((-0.1, 4.9, 12.7, 5.6, -27.5, -34.1), (14.4, 6.7, 8.1, 27.4, -26.1, 7.2), (-3.6, -28.3, -25.6, 16.0, -8.0, -34.2), (9.7, 0.4, 29.9, -32.1, 1.7, -18.9), (-29.0, -21.4, -16.2, -52.9, -14.4, 10.8), (0.5, 22.2, -2.2, -10.9, 15.6, -30.3), (36.3, 21.4, -5.8, -1.2, -26.6, -26.3), (-21.1, 5.8, 10.8, -35.6, 19.5, 19.7), (17.0, -10.3, 13.4, -6.3, 3.2, -32.3), (3.5, 33.3, -5.9, -10.3, 35.8, -32.8), (6.6, -1.9, -18.8, -34.9, 49.4, -31.5), (5.5, -32.6, 9.5, -8.3, -12.9, -11.4), (29.6, 34.0, 25.3, -7.1, -22.6, 13.2), (-30.2, 8.6, 21.3, 22.9, 2.5, -2.4), (20.6, 8.1, 3.2, 34.6, 16.6, -24.9), (6.5, -20.9, 10.1, -9.9, 18.0, -54.8))
Find the entry just right of the largest entry.
A: -31.5
The entry just left of -8.3 -> 9.5
The second smallest entry: -52.9
The entry just right of 29.6: 34.0
The entry just left of the largest entry is -34.9
The 2nd largest entry: 36.3
Find the 1st entry in reading order.
A: -0.1
The entry just left of -8.0 -> 16.0
Find the third smallest entry.
A: -35.6
Find the entry just right of 6.5.
A: -20.9
Find the entry just left of -54.8.
A: 18.0
The 5th entry in reading order: -27.5
The entry just left of 34.0: 29.6

A =
[[-15.4 -23.6  30.7 -18.3 -22.4   9.8 -43.6 -31.4 -19.0 -35.6  -9.1 -14.1
  -38.4  -5.6   6.2   7.8]
 [ 13.2  -0.6   5.3  12.8  -1.4  27.2  18.0  11.7   0.8  12.6   2.7  -0.8
   21.2  -1.7  10.8  15.6]]
The entry just left of 2.7 is 12.6
The entry just left of -35.6: -19.0
The entry just right of -18.3: -22.4
What is the smallest entry?
Answer: -43.6
The entry just left of -14.1 is -9.1
The entry just right of the largest entry -> -18.3
What is the maximum?
Answer: 30.7
The entry just right of -15.4 -> -23.6
What is the entry just left of -0.8?
Answer: 2.7

Questions about the table below.
1) Give the third entry on the main diagonal.
2) Give the largest entry in the first column.
3) Give the last entry, reading row by row.
4) Give the 4th entry from the end, reading row by row.
5) Give the first entry in the row that holds the smallest entry.
6) Give the entry in the top-left corner.
7) Give the fourth entry, reading row by row.
8) Give the largest entry in the first row.
[[4 5 3 5 5 5 4 3 3 6 3 7 7 8 4 4]
 [4 4 3 6 6 4 3 4 4 3 3 6 5 6 4 7]
 [4 3 8 6 5 4 5 8 7 7 3 5 5 4 5 5]
 [5 4 5 7 3 8 4 6 6 7 4 5 6 5 5 5]
 [4 6 6 5 2 6 5 6 6 4 3 4 4 4 3 5]
 [4 7 5 4 3 4 6 3 4 5 4 5 4 6 3 3]
 [6 6 2 3 5 6 4 4 4 2 4 4 8 7 5 5]
 [4 4 7 7 3 7 5 7 8 5 4 4 2 2 4 6]
 [4 7 5 3 6 1 5 5 4 2 4 4 5 5 4 5]
 [6 4 6 4 7 4 5 8 6 6 5 5 8 5 6 5]
 [7 2 4 7 7 7 4 5 5 6 6 6 6 4 7 7]
 [5 3 7 6 6 6 5 8 7 8 4 6 7 4 6 6]
 [6 4 5 7 5 6 5 3 5 7 7 6 2 4 5 4]]
1) 8
2) 7
3) 4
4) 2
5) 4
6) 4
7) 5
8) 8

W = ((-2, -20, 39, 36, -14, 1, -21), (-8, -5, -27, -18, 15, 40, -5), (27, 8, 9, -22, -27, 28, -9), (2, 34, -13, -40, -37, 27, 17), (-11, -4, -14, -14, 4, -34, -2), (20, 34, -20, -3, -28, 16, 22))
The entry just left of the largest entry is 15
Read off the entry just left of -28.
A: -3
Read off the minimum.
A: -40
The entry just right of the largest entry -> -5
Read off the entry just right of -3.
A: -28
Read off the entry just right of 36.
A: -14
Read off the entry just left of 36.
A: 39

m =
[[2 6 0 8 5 6 2 6 3 7 6 5 7 8 3]
 [2 6 1 8 5 6 2 6 3 7 6 5 7 8 4]
 [2 6 1 8 5 6 2 6 3 8 6 5 7 9 4]
 [2 6 1 8 5 6 2 6 3 7 6 5 7 8 4]
 [2 5 1 8 5 6 2 6 3 7 6 5 7 9 3]
 [2 5 0 8 5 6 2 6 3 7 5 5 7 8 3]
 [2 6 1 8 5 6 2 6 3 7 6 5 7 9 4]
 [2 6 0 8 5 6 2 6 3 7 6 5 7 9 3]
 [2 6 0 8 5 6 2 6 3 7 6 5 8 9 3]]
The first entry, reading row by row is 2
The 5th entry, reading row by row: 5
The 4th entry from the end, reading row by row is 5
The top-right entry: 3
The entry in the bottom-right corner is 3
The entry just right of the centre entry -> 3
The 4th entry, reading row by row -> 8
Give the entry directly above the centre entry.
6
The entry in the bottom-left corner -> 2
The second entry from the end, reading row by row: 9
Give the 3rd entry from the end, reading row by row.
8
The entry directly below the centre entry: 6
Give the second entry on the main diagonal.
6
Give the third entry on the main diagonal.
1

data =
[[  2.3  -5.1   5.9 -16.2 -50.9   5.2 -19.8]
 [-12.6 -10.3 -12.6   0.2 -19.2 -16.8  -3.1]
 [ 30.5  -2.5  -8.5  -4.4   6.9   3.4 -14.8]
 [-44.4  19.0 -29.4 -11.6  -0.2  31.3   8.3]
 [ 26.0 -41.2 -18.7   1.1   7.7 -31.5  -1.1]
 [-36.6  29.5  21.6  -1.2 -28.7  21.3 -17.1]
 [-16.6 -13.4   8.5   1.2 -31.4 -28.5 -10.8]
 [ 34.3 -26.5   6.7   8.3  20.5 -31.4 -14.8]
 [-22.3 -29.6  34.7 -10.3   2.7 -14.7  31.0]]
Counting starts at 1.
Which number is the entry in the top-left corner?
Answer: 2.3
Which number is the entry directly above 21.3?
Answer: -31.5
The entry just left of the smallest entry -> -16.2
The entry in the bottom-right corner -> 31.0
Which number is the entry in row 3 and column 1?
Answer: 30.5
The entry directly below -41.2: 29.5
Which number is the top entry of the column that holds the smallest entry?
Answer: -50.9
The entry directly above -29.4 is -8.5
The entry just right of the smallest entry -> 5.2
The entry directly above 30.5: -12.6
Which number is the entry just right of -19.2?
Answer: -16.8
Which number is the entry directly below 6.7?
Answer: 34.7
Which number is the entry just left of 5.9?
Answer: -5.1
The entry just left of 29.5: -36.6
Which number is the entry just left of 21.3?
Answer: -28.7
Which number is the entry just right of the centre entry?
Answer: 7.7
Which number is the entry just left of -14.7?
Answer: 2.7
The entry directly above the largest entry -> 6.7
The entry just right of -22.3 is -29.6
Which number is the entry directly above -17.1?
Answer: -1.1
Which number is the top entry of the column that holds the largest entry?
Answer: 5.9
The entry just left of -29.4 -> 19.0
Which number is the entry directly above 29.5?
Answer: -41.2
The entry just left of 1.2: 8.5
The entry in the bottom-left corner is -22.3
The entry directly below the centre entry is -1.2
The entry directly above -0.2: 6.9
The entry just right of the largest entry is -10.3
The entry just left of -1.2 is 21.6
The entry directly below the smallest entry: -19.2
